In the rows, zero is written as 128.
Each row of numbers stands for one element and depends on some of the facts below. Use the named rows to name the rest.

Facts:
baflonus | σ klofin | α a
bagra | σ zolem | α c
bedrada | α a
bepe | σ fikur,zifik,trobrun,pleder,breklas | α b
binines | σ pletren | α b
biratir | σ kosten | α a
bodo | σ klofin | α a
brataro | σ magro | α e
bregomu | σ gutrak | α a
breklas | α a
briplum | σ dulebor,magro | α d
broboke | σ dulebor | α e
brodror | σ zite,trobrun | α e
brodugan | σ fafum,pemal,sugragrur | α a
brugrom | σ pubrel | α a
brutreklam | α e
dabar | σ breklas,klofin | α a
dagum | σ nomel | α c
debol | σ skatus | α d
dolun | σ magro,fuste | α a
drates | σ mokulum,klofin,pestel | α e
drepam | σ mubes,flogren | α e
drilol | σ pletren | α a
driso | σ rigribil,fuste | α a
drogik | σ pemal,pesol,giski,bedrada | α e
drose | α b
dulebor | α c
dustes | σ trarek,dulebor | α b
fafum | α e
fasistim | α a
fifo | σ pesol | α d
fikur | σ zite | α a
fipe | σ zite,breklas | α d
fleza | α c
flidilil | σ pilam | α e
fliflogruk | σ miplukli | α a
flitrok | σ pletren | α d
flogren | σ zite | α c
flolas | σ klofin,lafus | α a
fuler | σ vofli,magro | α c
fuste | α c
gafligas | σ vazeplum | α b
gagrol | σ supek | α d
gakluvur | σ brataro | α b
gakul | σ klofin,steten | α b
gazur | σ klofin | α c
geflam | σ klofin | α c
gimil | α a
giski | α a
goka | σ klofin | α d
gregom | σ klofin | α a
griklon | σ zite | α b
griton | σ zite | α a
gupes | σ nomel | α b
gutrak | α a
karus | σ fafum | α c
kita | σ klofin | α c
klebura | σ pilam,miplukli | α e
kliflek | σ gutrak | α d
klofin | α a
klugrimos | σ tribro | α e
klumepum | σ zite,fikur | α e
kosten | σ vazeplum | α b
kotru | σ zolem | α c
kuzon | σ klofin | α d
lafus | σ zite | α c
ledo | α a
lesal | σ gutrak,sasis,plafu | α b
libur | σ pletren | α a
lopom | σ ziflen,troben | α c
loskam | α b
lubror | σ skotan | α a
maflodri | σ skotan,mubes,ledo | α d
magro | σ dulebor | α c
marasim | σ fipe | α b
meso | σ dulebor,mitastal | α a
meti | σ mitastal | α b
metru | σ pubrel,zutreplar | α a
miplukli | α d
mitastal | σ klofin | α e
mokulum | α d
mubes | α c
nabren | σ klofin | α c
nebren | σ griton,bedrada | α a
nepugel | σ pleflol | α b
nomel | α a
nufur | α a
papuplo | σ zolem,tizom,klofin | α d
pedrom | σ mitastal | α b
pedum | σ steten,mitastal | α c
pemal | σ klofin,mitastal | α d
pesol | σ mitastal,bedrada | α b
pestel | σ skatus | α c
pidro | σ klumepum | α d
pifon | σ zolem,zodum,magro | α b
pilam | α b
plafu | α a
plamus | α e
pleder | α b
pleflol | σ rimazar | α b
plenus | α d
pletren | σ klofin | α a
plilis | σ visil,magro,fifo | α d
pluzes | σ trulepla | α e
poplim | σ fleza | α b
poskeplik | σ kotru | α a
pubrel | σ plafu,pesol | α c
pubren | σ vazeplum,zite,nabren | α c
puvesku | σ rovor,klofin | α a
radir | σ tila | α b
reler | σ fafum | α c
rigribil | σ skotan,supek,mokulum | α a
rimazar | σ magro | α d
rodir | σ vesti,skupobi | α b
roflir | σ klofin | α a
roru | σ rimazar,dulebor | α b
rovor | σ kotru,klofin | α a
rubuvek | σ baflonus | α c
saklu | σ brutreklam | α c
sasis | σ mitastal,bedrada | α a
sibris | σ fleza | α a
sisinel | σ plafu | α a
skagastem | α e
skatus | σ klofin | α d
skogus | σ sisinel | α d
skosto | σ klofin | α b
skotan | α a
skufle | α a
skupobi | σ fleza,klofin | α e
stadra | σ poplim,gakluvur,trobrun | α c
stedel | σ trarek,bedrada | α e
steten | σ klofin | α d
stetus | σ zudro,pestel | α b
sugragrur | α d
sukil | σ sasis | α b
sunul | σ pemal,klofin | α d
supek | σ flitrok,lafus | α e
tidrol | α e
tila | α a
tizom | σ vomel | α a
trarek | σ mitastal | α b
tregun | α a
treplo | σ zolem,miplukli | α a
tribro | σ pletren,visil | α b
triflor | σ dulebor | α a
troben | σ tregun,fleza | α c
trobrun | σ klofin | α b
trulepla | α a
vakludu | σ zite,debol,mitastal | α c
vavo | σ zolem,zutreplar | α d
vazeplum | α c
veber | σ vazeplum | α d
vesti | σ skotan | α d
vigrol | σ loskam | α a
visil | σ pemal | α c
vofli | α a
vomel | α a
vutak | σ skatus | α e
zifik | α e
ziflen | σ pemal | α d
ziskes | σ tregun,klofin | α d
zite | σ klofin | α a
zodum | α e
zofudru | σ fikur | α a
zolem | σ skatus | α a
zudro | α b
zutreplar | σ mitastal,bedrada | α d

Some elements and their rows:
dulebor: [133 131 113 116 109 144 143 118 134 138 100 124 131 119  74 149 153  67
 134 126 115  97 120 146 114  74  97 104  93 102 144 175  91 186 145 164
 200 166 114 195 121 152 248 138 200 165 127 141 172 113 110  95 151]
flogren: [106 134 141 127 142 101 125 150 122 132 141 142 100 126 158 127 117  91
 141 131 107 134 125 135 124 123 109  82  89 114 123 150  44 117 120 145
 135 131 115 142 120 146 146 158 106 150 117 153 118 115 110 191 134]
gakluvur: [104 121 190 114 162 142 126 124 117 137 135 124 127 125  87 157 128 147
 134 131 135 111 106 134 135 179 131 124 140 104 128 126 111 135 150 108
 136 150 128 169 126 147 131 130 178 152 139 157 133 131 151 109 147]
plenus: [142 121 138 107 109 135 135 121 119 129 107 143 124 118 139 138 143  81
  96 136 101  91 136 101 122 150 130 128 148 112 131 117 120 124 120 152
 131 128 137 126 134 126 125 128 120 121 156 129 113 110 123 131 119]
binines: [121 125 179 123 155 129 121 111 120 146 127 126 126 128  74 133 106 153
 129 136 134 124 115 118 131 151 138 101 169 121 129 131 113  94 124  76
 113 130 139 113 130 133  68 105 156 131 143 188 135 136 173 142 133]
klumepum: [ 83 139 118 154 132 110 120 141 143 134 145 141 105 124 155 136 116 143
 136 103 131 161 120 146 143 137 119 103 114 130 124 104  69 166 120 170
  89 147 133 183 137 129 129 186  90 163 123 121 110 116  86 149  91]
fafum: [136 135  79 162  71 123 131 109 133 168 112 135 138 112  66 152 132 108
 120 100 131 133 121 140 130  52 127 107 153 126 153 130  81 171  97 150
 116 163 152 147 142 109 197 132 142 128 166 178 150 109  68 105  91]
visil: [137 137 121 126 115 125 139 100 138 133 104 130 122 126  73 111 117  80
 132 131 111 106 132 115 115  57 113  77 130 127 141 167  89 143 127 114
 176 135 117 151 130 136 153 109 169 131 121 165 163 119 141 142 128]
mubes: [132 134  93 133 117 104 128 144 112 154 128 140 109 118 140 141 124  68
 127 127  84 128 114 141 114 106 112  94 102  83 142 160  40 120  96 159
 154 159 122 113 123 133 173 128 124 143 155 193 145  96  79 175 134]
flidilil: [ 75 121  93 140 127 106 120 162 169 128 142 130 145 124 133 125 133 151
  97  87 119 125 128 122 131  98 143 130 165  89 129 100 109 115 128 156
 105 147 131 169 154  86 155 104 106 126 130  89 126 105 117 117 103]
geflam: [121 130 127 116 129 117 124 112 144 104 136 133 132 122  91  99 109 139
 132 136 129 147 144 112 117  71 122  38  98 139 123 172  79 107 162  97
 113 118 102 138 122 128 129 122 127 133 107 129 127 134 156 182 133]
drogik: [115 143 131 151 127 107 136 118 164 132 103 125 118 133 100  94 102 144
 131  89 147 110 136 115 139  89 122 140 188 176 131  98 140 158 104 125
 123 111 134 190 157 115  87 128 126 120  86 118 136 130 163 130  70]
griton: [144 137 129 147 124 126 130 147 110 130 148 125 109 136 185 136 130 133
 158 131 148 158 129 164 135 158 118 171  77 158 122 119 165 145 112 148
 126 116 123  93 116 145 122 173  96 122 109 106 113 140 104 125 128]
lafus: [120 135 113 128 122 113 125 127 123 135 132 140 113 118 125 125 117 100
 135 140 108 149 126 133 120 102 111  60  84 117 128 163  43 126 134 130
 131 138 111 141 117 139 151 146 125 147 128 169 131 118 108 184 129]
zudro: [125 108 157 118 127 121 122 141 122 155 150 127 140 121  76 178 143 153
 120 128 137 136 112 134 130 126 145 109 128 111 128 121 113  92 144 107
 108 158 141 124 126 139 164 106 159 127 170 166 126 124 123 113 148]
goka: [149 125 154 101 104 155 132  80 118 101 121 139 140 118  83 120 130 117
 117 159 132 134 152  83 128 127 127  63 115 160 116 144 101 127 160 110
  92 112 128 114 125 131 104 147 119 124 142 119 100 146 137 151 122]
zodum: [ 93 125  79 136 104 140 127 122 162 124 122 122 153 123  88 141 153 139
 114  94 130 131 127 136 131  76 130 100 136  99 138 131 109 176 155 158
 129 166 130 202 142  98 208 128 156 150 141  84 148 117  96  80 111]
bagra: [101 112 106 107 140 118 127 159 174  94 144 124 151 133 119 111 140 140
 110 119 125 120 149 107 118  75 133  92 105 109 115 153 128  81 175 119
 145 132  95 167 133 114 187  85 130 123  98  67 131 124 170 151 151]

Which element is each row?
No name comes twice in this set of rows, the named rows included.
[146 137 104 147 143 128 129 123 124 122 116 112 130 139 160  86 103 149
 142 129 135 132 132 130 128 140 132 178 149 149 128 117 204 115 106 105
 141  92 129  88 129 115  56 110 110  99  98 107 137 145 159 122 118]  brodugan
[137 118  78 135 110 139 121 138 130 105 155 112 156 126 153 127 146 164
 131 136 147 167 137 143 126 119 137 141  98 133 123 137 176 105 153 124
 115 119 117  78 111 111 152 121 110 110 126  77 127 140 116 102 142]  tizom
[172 139 119 154 119 119 139 134 125 140 129 118 123 145 159 130 129 134
 150 126 153 126 134 149 133 111 118 204 119 183 134 114 219 140  99 137
 153 110 133 100 124 140 131 125 117 101  97 122 134 146 132  99 120]  sasis
[126 109 157  88 118 148 130 105 147  81 126 135 147 123 112 110 140 146
 104 136 134 113 159  78 127 135 139  73 131 143 111 129 147 114 168 112
  92 106 117 138 132 118 103 119 109 123 117  77  93 138 160 146 124]  papuplo
[135 126 139 106 126 148 128  96 103 123 101 142 113 121 140 116 122  80
 105 152  91 103 128  90 122 164 128 100 165 111 133 122  87 141 115 134
 118 117 137 104 132 118  69 132 116 128 154 157 111 115 118 160 122]  gagrol
[103 112 167 108 162 118 121 140 139 128 150 127 138 128 103 135 122 172
 118 124 136 119 117 113 133 151 148 120 155 114 115 108 134  72 154  87
  97 130 130 129 132 128 107  98 139 124 136 147 118 131 173 137 149]  stetus
[121 117 158 127 135 107 124 153 121 171 146 133 123 124 113 174 137 129
 124 121 119 109 106 136 131 149 138 151 147 101 132 106 114 100 114 118
 125 157 145 131 130 140 140 106 154 125 167 176 133 116 123 119 149]  loskam
[155 128 196 127 131 111 140 124 133 172 128 126 119 136  73 158 133 136
 145 114 159  88 121 131 138 114 126 158 133 175 132 101 167 115 114  98
 144 138 148 165 133 177 134 115 177 127 119 173 132 141 170 106 130]  pesol
[137 134 118 147 118 130 122 149 100 128 157 131 113 133 208 151 141 127
 160 138 137 179 119 174 133 180 111 162  57 146 123 126 128 157 128 166
 109 133 124  92 104 152 146 194  89 142 128 114 112 135  68 126 138]  fikur
[170 123 174 107  93 130 147 110 136 126 104 141 134 123 109 137 150  92
 117 131 135  82 154  94 131 103 126 138 123 178 123 112 162 135 129 140
 138 115 139 157 136 150 147 137 130 116 124 114 107 133 149 115 109]  zutreplar
[121 121 200 118 136 134 121 123 107 145 158 134 120 120  90 181 135 156
 145 138 152 156 114 143 137 159 131  87  91 135 126 138  96 129 148 108
  93 158 131 139 113 170 155 163 154 156 155 180 115 139 121 132 142]  trobrun
[142 132  84 125  87 131 130 109 122 145 119 138 136 112  89 142 132  74
 133 144 101 137 127 135 110  59 117  54  98 108 143 181  42 132 132 133
 142 152 121 116 119 133 188 120 151 131 162 185 153 113  87 152 138]  fleza
[ 96 124 194 104 194 142 132 130 140 119 116 115 116 141 108 126 125 154
 131 120 136  68 108 123 135 189 131 167 176 102 124 101 165 140 144 109
 163 129 124 200 139 141  91 110 188 149 108 140 152 133 198  94 141]  roru
[106 121 193 120 172 104 122 165 128 148 157 138 112 132 135 160 123 159
 133 118 131 116 111 134 140 182 137 148 133 112 116  95 129  92 118 117
 106 135 134 134 132 154 103 135 127 133 139 152 108 125 153 144 150]  gafligas
[ 75 143 114 154 144 109 118 140 139 140 125 138 102 126 155 120 102 132
 124 103 111 145 116 136 136 138 126 113 162 109 132 109  70 159 103 158
 101 129 136 157 149 101  92 159  98 148 123 138 124 106 108 154  90]  drepam

Now the same elements, written a new way:
Some elements and their rows:
trarek: [114 156 131 138 104 105 108  82 143 167 132 144 148 128 118 136 143  85
 113 125 129 119 140 100 143 126]
skatus: [127 160 109 137 119 113 102  88  94 221 107 130 136 124 123 136 123  87
  86 100 173 143 151 104 143 154]
drogik: [105 135 125 145 105 110  81 103  98 158 129 120 128 150 141 132 149  89
 121 163 128  93 141 115 120 135]
mitastal: [127 165  99 136 109 102 103  92 144 194 123 133 145 134 127 126 139  90
 119 147 172 106 155  93 129 177]
lesal: [ 95 146 140 144 105 109  84  99  91 118 136 124 140 136 120 140 169  82
 112 118 106 105 122 113 140 120]
roflir: [ 92 149 116 140 105 106  80  85  79 155 119 149 116 128 121 140 142  97
 100 131 166 135 157 119 141 116]
skagastem: [137 145  90 139 111 114  59 120 126 125 128 115 124 140 113 136 135  86
 110 135 119  92 151 105 125 152]
sasis: [ 88 139 120 136  95  99  93 100  61 159 116 146 134 130 124 136 153  94
 126 120 135 103 151 109 140 142]
breklas: [107 145  92 133 106  98  76 104 107 184 122 151 124 120  93 131 142  90
 109 106 182 118 162  95 146 145]
briplum: [119 125 149 140 111 113  90  91  64 139 130 114 133 125 124 128 104  85
  99  81 101  96 159 113 124 120]
sunul: [109 137 129 144 114 112  88  96  56 181 120 128 131 134 139 132 124  89
  89 133 159 118 144 115 140 110]
vakludu: [ 85 152 135 140 119 104  92  93  91 190 129 134 105 162 121 128 138  88
 109 124 138 127 140 110 133 108]
nomel: [123 141  82 137 103 106  61 131  98 103 114 139 125 121  95 139 131  92
 109 103 119  98 157 101 148 157]
fasistim: [107 138 100 137 104 109  59 119  76 118 120 141 116 124 104 140 140  91
 107 106 110 105 155 110 143 139]
baflonus: [ 93 153 106 138 104 104  85  93  96 175 120 153 119 124 115 137 137  97
 101 125 168 132 157 115 145 132]
gutrak: [104 151  95 132  96  98  85 114  50 120 113 137 137 125 104 135 159  90
 120  88 128  82 150 101 147 175]
karus: [114 143 120 143 117 110  82 135 129 151 114 144 109 161 125 135 113  95
 114 136 100  98 137 100 144 121]
papuplo: [107 142 129 142 122 114  83  89  39 203 113 117 125 129 131 140 123  86
  88 113 147 142 145 123 133 118]

Which element is each row?
No name comes twice in this set of rows, the named rows included.
[144 160 105 134 116 112  86  88 151 154 121 118 132 132 111 132 126  85
 115 115 124 118 163 107 119 174]  zodum
[101 151 137 141 107 111  90  94 112 143 133 141 144 136 122 139 156  81
 111 126 114 114 131 106 140 117]  sukil
[114 148 153 142 106 112  96  79 141 127 146 138 137 123 120 135 131  85
 113 119  93 113 145 112 130 106]  dustes
[108 148 149 137 116 105  94  88 107 135 136 126 111 153 109 126 113  89
 114  97  79  90 151 109 126 121]  fuler
[111 158 145 142 112 118  90  72 141 157 132 131 131 121 110 144 128  81
 105 105  90 142 144 124 125 111]  pifon
[121 155 108 141 114 119  67  83 108 175 132 132 113 151 133 136 141  83
  95 151 148 135 147 122 121 134]  drates
[132 181 120 141 106 110  76  91 145  80 146 129 130 116 104 140 133  85
  83 127 142  97 135 113 150 125]  poplim
[108 167  98 131 110 101  94  83 102 186  96 150 129 112 105 145 137  95
 112  97 148 158 165 113 140 166]  zolem
[157 149  80 140 109 113  67 137 184 160 115 143 138 140 123 134 120  94
 119 162 132  92 153  92 135 166]  fafum
[111 123 143 143 111 114  93  91  57 158 125 119 135 134 135 129 116  88
 102 102 106  90 150 115 131 113]  plilis
[105 145  92 132 106  97  85 100 106 206 125 160 126 122  97 131 147  90
 109 107 194 128 167  93 146 143]  zite

